Here is a tiny trained network, its code and every weight. The questions are about switching its units off for an input and a class, where a switched-off unit gives its printed mean instead of its output.

import numpy as np


def w(rows, s, z=0):
    codes = np.array(rows[::2]) - 128.0
    scale = np.full(codes.shape[1], s)
    scale[-1] = z or s
    return codes * scale


def f(y):
    return y / 2 * (1 + np.tanh(0.7978845608 * (y + 0.044715 * y**3)))


def log_softmax(a):
    a = a - a.max(-1, keepdims=True)
    return a - np.log(np.exp(a).sum(-1, keepdims=True))


def net(x, mask):
    res = np.array(x, float).reshape(1, 6) / 4 @ E
    y = f(res @ A[0][:, :-1].T + A[0][:, -1])
    res = res + np.where(mask, y, B[0][:, -1]) @ B[0][:, :-1]
    return log_softmax(res[-1] @ U[:, :-1].T + U[:, -1])


A, B = {}, {}
E = w([
[38,104,142],'x0',
[43,167,192],'x1',
[226,79,9],'x2',
[94,3,191],'x3',
[28,146,77],'x4',
[27,130,101],'x5',
],0.0064)
A[0] = w([
[125,119,100,78],'neuron 0',
[106,131,147,86],'neuron 1',
[36,171,175,131],'neuron 2',
[154,88,168,140],'neuron 3',
[162,140,96,117],'neuron 4',
[55,95,181,254],'neuron 5',
[81,127,97,125],'neuron 6',
[183,157,118,146],'neuron 7',
[77,129,155,99],'neuron 8',
[171,139,112,118],'neuron 9',
[145,130,249,69],'neuron 10',
[135,83,151,124],'neuron 11',
[123,117,110,139],'neuron 12',
[78,110,88,197],'neuron 13',
[182,204,125,225],'neuron 14',
[132,134,189,105],'neuron 15',
[114,101,116,80],'neuron 16',
[201,115,156,169],'neuron 17',
[126,114,111,72],'neuron 18',
[34,195,172,150],'neuron 19',
[169,138,92,82],'neuron 20',
[84,191,125,206],'neuron 21',
[136,229,105,160],'neuron 22',
[129,116,104,88],'neuron 23',
[55,138,167,115],'neuron 24',
[174,152,118,130],'neuron 25',
],0.017,0.0067)
B[0] = w([
[157,111,142,129],'neuron 0',
[144,143,125,135],'neuron 1',
[94,174,23,236],'neuron 2',
[149,121,164,160],'neuron 3',
[131,176,99,164],'neuron 4',
[129,199,75,236],'neuron 5',
[167,91,75,163],'neuron 6',
[117,206,138,178],'neuron 7',
[176,167,112,167],'neuron 8',
[130,209,114,162],'neuron 9',
[126,202,191,180],'neuron 10',
[149,102,159,147],'neuron 11',
[141,120,112,138],'neuron 12',
[164,129,67,190],'neuron 13',
[2,178,140,214],'neuron 14',
[126,149,171,151],'neuron 15',
[122,87,129,126],'neuron 16',
[140,176,163,196],'neuron 17',
[133,109,138,123],'neuron 18',
[50,169,25,253],'neuron 19',
[147,175,85,164],'neuron 20',
[113,99,96,215],'neuron 21',
[61,77,165,207],'neuron 22',
[137,125,130,130],'neuron 23',
[159,163,77,199],'neuron 24',
[109,228,121,165],'neuron 25',
],0.0095,0.012)
U = w([
[129,96,94,185],'0',
[117,157,234,170],'1',
[23,1,204,2],'2',
[85,190,69,114],'3',
[235,63,104,108],'4',
[43,96,112,192],'5',
],0.0087,0.0091)

Each question gives the input, the list of numbers given to net, and the class t.
The units are the neurons (one row each of A and B). Each row of codes is followed by its name. A weight is (code - 128) times the scale printed after its matrix; where a second scale follows, it is the last column's (A, B and U).
mask holds one flag per neuron, in row order. A switched-off neuron (its flag False) gives its mean, the last column of its row in B, instead of its output. The means were averaged over made-up inputs and are rounded, as every weight is.
A unit's drop is (log p(t) with every unit on - log p(t) with that unit switched off) / (log p(t) with every unit on - log p(t) with every unit switched off).
The circuit of an input: a set's keep is (log p(t) with only the set's units on - log p(t) with every unit switched off) / (log p(t) with every unit on - log p(t) with every unit switched off). Starting from the 12 units with the biggest drops (on a tie, the unit counted first), units are removed one at a time, each time the one whose removal leaves the highest keep (on an exact tie, the one counted first), for as long as the keep stays at least 0.8.
circuit, biggest first: the units of the circuit, biggest drop first
unit that matters most: the unit with the biggest drop
k most important neurons: the k neurons with the biggest drops, biggest first
drop of u: that unit's drop, to one decimal
input [-7,-3,2,4,4,1], class 4: circuit, biggest first => neuron 19; neuron 14; neuron 2
input [-6,-7,1,2,-5,8], class 0: circuit, biggest first => neuron 19; neuron 5
input [-7,-2,4,7,0,-1], class 4: circuit, biggest first => neuron 14; neuron 19
input [-6,-8,5,5,-2,7], class 4: 4 most important neurons => neuron 19; neuron 14; neuron 2; neuron 5
input [4,-7,-3,-1,4,-8], class 0: 2 most important neurons => neuron 10; neuron 19
input [-8,4,3,4,6,4], class 4: 2 most important neurons => neuron 14; neuron 19
input [7,-2,2,7,-2,-2], class 0: 3 most important neurons => neuron 5; neuron 14; neuron 22
input [1,-6,4,8,-5,-1], class 1: unit that matters most => neuron 17
input [2,0,1,6,-4,-6], class 1: drop of neuron 10 => 0.0
input [5,0,8,8,5,-4], class 4: drop of neuron 19 => 0.1
input [6,-6,-3,4,4,-2], class 0: drop of neuron 19 => 0.2
input [-4,-3,0,7,6,-4], class 1: drop of neuron 2 => 0.2
